Below are the code and all the weights of a small trained network. Each question names an input and a class and asks about switching units off, where a switched-off unit gives its printed mean instead of its output.

import numpy as np


def w(rows, s, z=0):
    codes = np.array(rows[::2]) - 128.0
    scale = np.full(codes.shape[1], s)
    scale[-1] = z or s
    return codes * scale


def norm(h):
    return h / np.sqrt((h * h).mean(-1, keepdims=True) + 1e-5)


def f(y):
    return np.maximum(y, 0)


def log_softmax(a):
    a = a - a.max(-1, keepdims=True)
    return a - np.log(np.exp(a).sum(-1, keepdims=True))


def net(x, mask):
    res = np.array(x, float).reshape(1, 2) / 4 @ E
    u = 0
    for l in range(2):
        y = f(norm(res) @ A[l][:, :-1].T + A[l][:, -1])
        res = res + np.where(mask[u : u + 11], y, B[l][:, -1]) @ B[l][:, :-1]
        u += 11
    return log_softmax(norm(res)[-1] @ U[:, :-1].T + U[:, -1])


A, B = {}, {}
E = w([
[73,181,218,102,139,212,2,138],'x0',
[215,95,183,172,177,62,80,135],'x1',
],0.0064)
A[0] = w([
[110,119,114,71,145,190,113,83,61],'L0N0',
[79,155,167,114,93,162,126,83,132],'L0N1',
[128,135,125,144,142,152,145,113,73],'L0N2',
[137,123,147,130,117,73,153,167,86],'L0N3',
[175,149,87,114,85,144,131,150,125],'L0N4',
[114,150,151,129,73,104,140,135,34],'L0N5',
[135,75,94,153,142,86,182,82,154],'L0N6',
[104,171,165,155,152,104,52,208,169],'L0N7',
[129,98,95,136,165,139,126,139,4],'L0N8',
[112,166,137,83,3,146,171,63,95],'L0N9',
[176,124,194,153,97,119,103,129,151],'L0N10',
],0.0051,0.0034)
B[0] = w([
[145,67,129,166,225,17,153,151,172],'L0N0',
[199,110,66,92,104,137,111,103,216],'L0N1',
[147,211,170,136,125,119,108,121,128],'L0N2',
[2,129,157,96,125,165,165,164,163],'L0N3',
[154,114,152,97,101,163,94,130,155],'L0N4',
[112,82,106,169,164,159,139,152,128],'L0N5',
[192,180,110,49,118,189,3,137,250],'L0N6',
[223,88,64,76,74,140,137,120,253],'L0N7',
[110,122,118,133,149,124,121,141,128],'L0N8',
[143,144,117,181,211,98,120,233,206],'L0N9',
[64,193,85,133,177,128,195,192,207],'L0N10',
],0.0041)
A[1] = w([
[137,118,118,137,128,61,151,122,119],'L1N0',
[136,97,107,146,92,95,172,95,52],'L1N1',
[151,105,187,200,157,90,106,112,2],'L1N2',
[128,113,197,182,151,84,123,110,78],'L1N3',
[144,89,125,156,106,102,163,78,61],'L1N4',
[141,131,144,107,122,148,118,103,131],'L1N5',
[81,147,209,129,126,157,89,104,119],'L1N6',
[10,140,110,129,93,156,170,111,46],'L1N7',
[145,118,112,145,117,115,175,97,34],'L1N8',
[132,128,106,133,107,107,192,115,90],'L1N9',
[172,122,105,133,141,128,116,143,138],'L1N10',
],0.012,0.0036)
B[1] = w([
[153,124,159,114,97,181,93,109,202],'L1N0',
[101,118,119,126,120,168,51,82,177],'L1N1',
[130,159,198,90,169,128,247,186,182],'L1N2',
[76,221,140,84,161,161,237,184,164],'L1N3',
[60,152,91,105,78,166,41,112,162],'L1N4',
[105,124,110,176,135,85,166,124,173],'L1N5',
[175,27,47,149,32,118,99,27,214],'L1N6',
[189,174,254,155,230,51,218,210,198],'L1N7',
[108,96,145,145,109,155,79,106,164],'L1N8',
[158,98,197,137,114,134,45,94,192],'L1N9',
[45,137,104,151,122,133,158,128,254],'L1N10',
],0.0064,0.0062)
U = w([
[191,68,133,110,42,173,14,22,179],'0',
[170,170,219,105,202,132,221,196,196],'1',
[16,161,7,146,137,128,139,152,147],'2',
[108,136,136,144,150,76,123,71,11],'3',
[110,134,137,143,145,48,124,62,2],'4',
],0.014,0.0053)

Each question gives the input, the list of numbers given to net, and the class t.
The units are the neurons (one row each of A and B). Each row of codes is followed by its name. A weight is (code - 128) times the scale printed after its matrix; where a second scale follows, it is the last column's (A, B and U).
mask holds one flag per neuron, layer by layer. A switched-off neuron (its flag False) gives its mean, the last column of its row in B, instead of its output. The means were averaged over made-up inputs and are rounded, as every weight is.
A unit's drop is (log p(t) with every unit on - log p(t) with that unit switched off) / (log p(t) with every unit on - log p(t) with every unit switched off).
The circuit of an input: a set's keep is (log p(t) with only the set's units on - log p(t) with every unit switched off) / (log p(t) with every unit on - log p(t) with every unit switched off). Starting from the 12 units with the biggest drops (on a tie, the unit counted first), units are removed one at a time, each time the one whose removal leaves the highest keep (on an exact tie, the one counted first), for as long as the keep stays at least 0.8.
units of the circuit, in order: the units of the circuit, biggest drop first
unit that matters most: the unit with the biggest drop
k most important neurons: the k neurons with the biggest drops, biggest first
k most important neurons of layer l: the k neurons of layer l with the biggest drops, biggest first
drop of u: that unit's drop, to one decimal
input [5,-6], class 1: units of the circuit, in order	L1N7
input [3,-1], class 2: 4 most important neurons of layer 0	L0N7; L0N1; L0N0; L0N6
input [-3,2], class 2: 4 most important neurons of layer 1	L1N10; L1N7; L1N6; L1N9
input [-2,1], class 2: 2 most important neurons	L0N6; L1N7
input [-5,5], class 0: 3 most important neurons	L0N9; L1N0; L1N7
input [3,-2], class 2: 3 most important neurons of layer 0	L0N1; L0N7; L0N0
input [0,0], class 2: 3 most important neurons	L0N3; L0N10; L1N7
input [1,-4], class 1: 2 most important neurons	L0N6; L0N7
input [4,5], class 1: 2 most important neurons	L0N6; L1N2
input [3,3], class 2: 3 most important neurons of layer 0	L0N10; L0N7; L0N6
input [3,2], class 2: 2 most important neurons of layer 0	L0N7; L0N10
input [7,8], class 1: 2 most important neurons of layer 1	L1N2; L1N3
input [1,-7], class 1: drop of L1N7	0.3
input [-1,-4], class 1: unit that matters most	L0N7
input [2,0], class 2: drop of L1N6	0.1
input [3,0], class 2: drop of L1N6	0.3
